Below are the code and all the weights of a small trained network. Each question names an input and a class and asks about switching units off, where a switched-off unit gives its printed mean instead of its output.

import numpy as np


def w(rows, s, z=0):
    codes = np.array(rows[::2]) - 128.0
    scale = np.full(codes.shape[1], s)
    scale[-1] = z or s
    return codes * scale


def norm(h):
    return h / np.sqrt((h * h).mean(-1, keepdims=True) + 1e-5)


def f(y):
    return np.maximum(y, 0)


def log_softmax(a):
    a = a - a.max(-1, keepdims=True)
    return a - np.log(np.exp(a).sum(-1, keepdims=True))


def net(x, mask):
    res = np.array(x, float).reshape(1, 8) / 4 @ E
    u = 0
    for l in range(2):
        y = f(norm(res) @ A[l][:, :-1].T + A[l][:, -1])
        res = res + np.where(mask[u : u + 10], y, B[l][:, -1]) @ B[l][:, :-1]
        u += 10
    return log_softmax(norm(res)[-1] @ U[:, :-1].T + U[:, -1])


A, B = {}, {}
E = w([
[120,136,134,134,133],'x0',
[181,44,255,83,185],'x1',
[132,182,154,56,83],'x2',
[125,128,129,129,126],'x3',
[43,83,112,92,140],'x4',
[129,126,128,128,127],'x5',
[129,131,128,129,130],'x6',
[96,106,204,207,5],'x7',
],0.0089)
A[0] = w([
[228,187,149,167,139,6],'L0N0',
[58,106,132,43,120,105],'L0N1',
[115,180,157,47,82,32],'L0N2',
[143,48,83,206,164,28],'L0N3',
[113,36,81,165,150,51],'L0N4',
[94,77,127,136,69,60],'L0N5',
[76,107,170,113,169,60],'L0N6',
[122,149,200,154,135,66],'L0N7',
[5,78,116,109,145,1],'L0N8',
[130,101,127,215,150,163],'L0N9',
],0.014,0.0064)
B[0] = w([
[213,150,112,225,117,195],'L0N0',
[216,191,142,234,159,237],'L0N1',
[89,228,201,98,153,199],'L0N2',
[86,240,201,112,148,194],'L0N3',
[132,209,177,159,168,192],'L0N4',
[130,123,156,154,71,210],'L0N5',
[136,85,101,194,122,184],'L0N6',
[139,134,56,91,99,189],'L0N7',
[247,138,115,212,115,207],'L0N8',
[119,168,157,71,88,254],'L0N9',
],0.011,0.0049)
A[1] = w([
[179,192,66,135,191,160],'L1N0',
[66,123,20,88,83,33],'L1N1',
[236,191,131,137,96,83],'L1N2',
[169,97,229,85,178,178],'L1N3',
[75,176,173,141,108,225],'L1N4',
[153,138,74,80,217,108],'L1N5',
[146,10,195,110,175,35],'L1N6',
[140,112,59,118,222,15],'L1N7',
[86,117,125,202,4,97],'L1N8',
[71,168,58,162,129,3],'L1N9',
],0.012,0.0027)
B[1] = w([
[105,91,182,105,98,220],'L1N0',
[68,90,89,143,143,140],'L1N1',
[89,85,107,177,193,252],'L1N2',
[71,169,48,124,91,196],'L1N3',
[125,136,87,66,182,210],'L1N4',
[149,101,197,114,39,170],'L1N5',
[74,124,2,157,93,153],'L1N6',
[171,123,195,110,103,155],'L1N7',
[164,89,158,74,144,225],'L1N8',
[110,112,45,174,123,152],'L1N9',
],0.014,0.011)
U = w([
[71,97,6,136,92,104],'0',
[153,86,200,71,59,117],'1',
[181,146,127,219,146,93],'2',
[78,246,155,115,138,59],'3',
[105,103,124,118,159,254],'4',
],0.015,0.0077)

Each question gives the input, the list of numbers given to net, and the class t.
The units are the neurons (one row each of A and B). Each row of codes is followed by its name. A weight is (code - 128) times the scale printed after its matrix; where a second scale follows, it is the last column's (A, B and U).
mask holds one flag per neuron, layer by layer. A switched-off neuron (its flag False) gives its mean, the last column of its row in B, instead of its output. The means were averaged over made-up inputs and are rounded, as every weight is.
A unit's drop is (log p(t) with every unit on - log p(t) with that unit switched off) / (log p(t) with every unit on - log p(t) with every unit switched off).
The circuit of an input: a set's keep is (log p(t) with only the set's units on - log p(t) with every unit switched off) / (log p(t) with every unit on - log p(t) with every unit switched off). Starting from the 12 units with the biggest drops (on a tie, the unit counted first), units are removed one at a time, each time the one whose removal leaves the highest keep (on an exact tie, the one counted first), for as long as the keep stays at least 0.8.
units of the circuit, in order: the units of the circuit, biggest drop first
k most important neurons: the k neurons with the biggest drops, biggest first
k most important neurons of layer l: the k neurons of layer l with the biggest drops, biggest first
input [6,5,5,0,8,-5,-6,2], class 2: units of the circuit, in order	(L0N1)
input [0,-8,1,6,-8,0,1,5], class 0: units of the circuit, in order	(L0N1; L0N8; L1N9)
input [-3,-7,-2,8,8,6,3,5], class 2: units of the circuit, in order	(L0N8; L1N3)
input [0,-7,-2,1,-8,-4,4,-8], class 1: 4 most important neurons of layer 1	(L1N5; L1N0; L1N7; L1N3)
input [1,-2,2,6,3,1,2,-5], class 1: 2 most important neurons	(L1N0; L1N5)
input [6,-7,-8,-6,4,7,2,-5], class 3: units of the circuit, in order	(L0N3; L0N4)
input [-7,-5,3,5,7,-5,-6,-1], class 2: 2 most important neurons	(L0N1; L0N8)
input [-7,-5,-6,8,-5,1,2,7], class 1: units of the circuit, in order	(L1N8; L0N9)
input [-1,1,-5,-7,-4,-4,8,1], class 3: 2 most important neurons of layer 0	(L0N3; L0N9)
input [-2,7,1,-4,7,-1,-2,3], class 0: 2 most important neurons of layer 1	(L1N6; L1N3)
input [-7,7,7,-7,-7,1,5,-1], class 0: 2 most important neurons	(L1N3; L0N1)
input [-8,-7,-1,-8,-2,-5,0,8], class 1: 2 most important neurons	(L1N8; L1N3)
input [8,7,8,-3,5,3,3,-5], class 3: 3 most important neurons of layer 0	(L0N2; L0N1; L0N5)
input [-8,-1,-8,7,3,-6,-5,1], class 3: units of the circuit, in order	(L0N3)
input [2,5,2,5,-1,-2,0,-7], class 1: 3 most important neurons	(L1N5; L1N7; L0N5)
input [6,7,-3,7,-1,-3,-5,7], class 0: 2 most important neurons	(L1N6; L1N3)
input [-1,6,3,5,-1,-5,-7,-6], class 0: 3 most important neurons of layer 1	(L1N6; L1N3; L1N8)
input [1,6,0,4,5,1,-1,2], class 0: 3 most important neurons	(L1N6; L0N0; L1N3)
input [-2,-5,-3,-5,1,6,7,-8], class 1: 2 most important neurons	(L1N5; L1N7)
input [-1,5,-3,5,-4,-8,8,-3], class 0: units of the circuit, in order	(L1N3; L0N1)
input [1,3,-7,-1,7,7,3,-2], class 2: units of the circuit, in order	(L0N8)
input [7,1,-8,-1,7,8,-6,5], class 3: 2 most important neurons	(L0N3; L0N4)
input [0,1,4,-1,3,-5,-4,2], class 3: 2 most important neurons of layer 0	(L0N2; L0N0)
input [-5,-1,-8,2,-7,1,-3,-4], class 3: 2 most important neurons	(L0N3; L0N9)
input [0,5,6,4,5,6,4,-5], class 3: units of the circuit, in order	(L1N3; L0N1)
